Here is a tiny trained network, its code and every weight. The questions are about switching its units off for an input and a target symbol, where a switched-off unit gives its printed mean instead of its output.

import numpy as np


def w(rows, s, z=0):
    codes = np.array(rows[::2]) - 128.0
    scale = np.full(codes.shape[1], s)
    scale[-1] = z or s
    return codes * scale


def f(y):
    return np.maximum(y, 0)


def softmax(a):
    e = np.exp(a - a.max(-1, keepdims=True))
    return e / e.sum(-1, keepdims=True)


def log_softmax(a):
    a = a - a.max(-1, keepdims=True)
    return a - np.log(np.exp(a).sum(-1, keepdims=True))


def net(x, mask):
    ids = ['αβγεηλξπστφψ'.index(c) for c in x.split()]
    T = len(ids)
    res = E[ids] + P[:T]
    u = 0
    for l in range(2):
        q, k, v = (res @ M[l].T for M in (Q, K, V))
        z = softmax(np.where(np.tri(T) > 0, q @ k.T / 2**0.5, -1e9)) @ v
        res = res + np.where(mask[u], z, O[l][:, -1]) @ O[l][:, :-1]
        u += 1
        y = f(res @ A[l][:, :-1].T + A[l][:, -1])
        res = res + np.where(mask[u : u + 4], y, B[l][:, -1]) @ B[l][:, :-1]
        u += 4
    return log_softmax(res[-1] @ U[:, :-1].T + U[:, -1])


Q, K, V, O, A, B = {}, {}, {}, {}, {}, {}
E = w([
[38,100,132],'α',
[149,161,154],'β',
[91,107,131],'γ',
[128,157,102],'ε',
[197,7,171],'η',
[94,131,98],'λ',
[71,103,181],'ξ',
[161,33,96],'π',
[185,114,212],'σ',
[191,121,200],'τ',
[70,101,181],'φ',
[143,80,34],'ψ',
],0.02)
P = w([
[4,43,186],'0',
[51,53,172],'1',
[79,63,163],'2',
[108,71,139],'3',
[114,71,132],'4',
[128,78,128],'5',
[127,84,128],'6',
[107,92,137],'7',
],0.0037)
Q[0] = w([
[254,177,212],'0.h0',
[250,158,237],'0.h0',
],0.0084)
K[0] = w([
[64,209,229],'0.h0',
[157,254,183],'0.h0',
],0.0095)
V[0] = w([
[144,136,1],'0.h0',
[246,9,13],'0.h0',
],0.0027)
O[0] = w([
[81,124,110,12],'0.h0',
[36,145,2,217],'0.h0',
],0.0067,0.0011)
A[0] = w([
[136,181,201,248],'0.n0',
[14,87,139,106],'0.n1',
[201,191,166,116],'0.n2',
[74,143,2,2],'0.n3',
],0.0079,0.003)
B[0] = w([
[18,158,117,250],'0.n0',
[212,164,255,255],'0.n1',
[108,159,169,203],'0.n2',
[98,188,69,199],'0.n3',
],0.009,0.0049)
Q[1] = w([
[243,13,245],'1.h0',
[235,91,109],'1.h0',
],0.011)
K[1] = w([
[103,156,251],'1.h0',
[72,203,158],'1.h0',
],0.013)
V[1] = w([
[73,31,89],'1.h0',
[252,82,156],'1.h0',
],0.011)
O[1] = w([
[106,72,62,167],'1.h0',
[246,86,146,6],'1.h0',
],0.011,0.0017)
A[1] = w([
[139,64,215,69],'1.n0',
[184,61,133,73],'1.n1',
[141,157,2,26],'1.n2',
[78,66,124,254],'1.n3',
],0.013,0.0045)
B[1] = w([
[108,53,146,246],'1.n0',
[37,137,56,164],'1.n1',
[80,80,220,186],'1.n2',
[255,203,6,210],'1.n3',
],0.0098,0.011)
U = w([
[79,76,164,145],'α',
[92,192,180,113],'β',
[181,102,126,197],'γ',
[43,92,85,2],'ε',
[134,50,77,183],'η',
[109,106,103,42],'λ',
[124,124,102,171],'ξ',
[255,122,57,200],'π',
[112,103,106,8],'σ',
[113,120,100,132],'τ',
[120,119,104,99],'φ',
[135,172,71,130],'ψ',
],0.016,0.0068)

Each question gives the input, a string of symbols that net reads in full, and the target symbol t.
The units are the heads (2 rows each of Q, K, V and O) and the neurons (one row each of A and B). Each row of codes is followed by its name. A weight is (code - 128) times the scale printed after its matrix; where a second scale follows, it is the last column's (O, A, B and U).
mask holds one flag per unit, layer by layer, with each layer's heads first. A switched-off unit (its flag False) gives its mean, the last column of its rows in O or B, instead of its output. The means were averaged over made-up inputs and are rounded, as every weight is.
A unit's drop is (log p(t) with every unit on - log p(t) with that unit switched off) / (log p(t) with every unit on - log p(t) with every unit switched off).
The circuit of an input: a set's keep is (log p(t) with only the set's units on - log p(t) with every unit switched off) / (log p(t) with every unit on - log p(t) with every unit switched off). Starting from all 10 units, units are removed one at a time, each time the one whose removal leaves the highest keep (on an exact tie, the one counted first), for as long as the keep stays at least 0.8.
circuit, biggest first: the units of the circuit, biggest drop first
most important unit: the unit with the biggest drop
k most important neurons: the k neurons with the biggest drops, biggest first
k most important neurons of layer l: the k neurons of layer l with the biggest drops, biggest first
drop of u: that unit's drop, to one decimal
input τ λ β π ε, target η: most important unit -> 1.n2
input β τ τ ψ β, target ψ: 4 most important neurons -> 0.n1; 0.n0; 1.n3; 0.n3
input π α β β τ ψ τ, target β: circuit, biggest first -> 0.n1; 1.h0
input α ψ τ γ β β ψ γ, target ψ: 3 most important neurons -> 1.n3; 0.n3; 1.n0
input α ψ ε, target ε: circuit, biggest first -> 0.h0; 1.h0
input ξ π α α α, target π: circuit, biggest first -> 1.h0; 1.n3
input β α β φ β γ π ε, target η: 3 most important neurons -> 1.n2; 0.n1; 0.n0
input σ ξ ε ε γ β, target β: 3 most important neurons of layer 1 -> 1.n3; 1.n0; 1.n1
input β τ τ η α ψ β β, target ψ: 3 most important neurons -> 0.n1; 0.n0; 1.n0
input τ β τ η β, target η: circuit, biggest first -> 1.h0; 1.n1; 0.n1; 1.n3
input π β α π γ β, target π: circuit, biggest first -> 1.h0; 0.n0
input φ β ξ β π π α λ, target η: 4 most important neurons -> 1.n2; 0.n0; 0.n3; 0.n2
input λ γ α σ π ψ τ γ, target ψ: 3 most important neurons -> 0.n3; 1.n3; 1.n0
input λ λ τ η α, target η: 2 most important neurons -> 1.n1; 0.n0
input η ξ γ, target η: 4 most important neurons -> 0.n0; 1.n1; 0.n3; 1.n3
input λ ξ β η τ β ε π, target π: most important unit -> 0.n1
input α ψ α η π σ α α, target π: 3 most important neurons -> 0.n3; 0.n1; 0.n0
input ξ η β, target η: 3 most important neurons -> 1.n1; 0.n0; 1.n3
input β α α ξ β, target β: circuit, biggest first -> 1.h0; 1.n0
input β η β α ξ α α, target η: circuit, biggest first -> 1.h0; 1.n1
input β ε τ, target α: most important unit -> 1.n3
input ξ ψ β τ α ξ τ, target β: 4 most important neurons -> 0.n0; 0.n1; 1.n2; 1.n3
input η π α ξ α π, target π: 3 most important neurons of layer 1 -> 1.n3; 1.n0; 1.n1
input φ β ψ π ψ, target ε: drop of 0.n0 -> 0.0
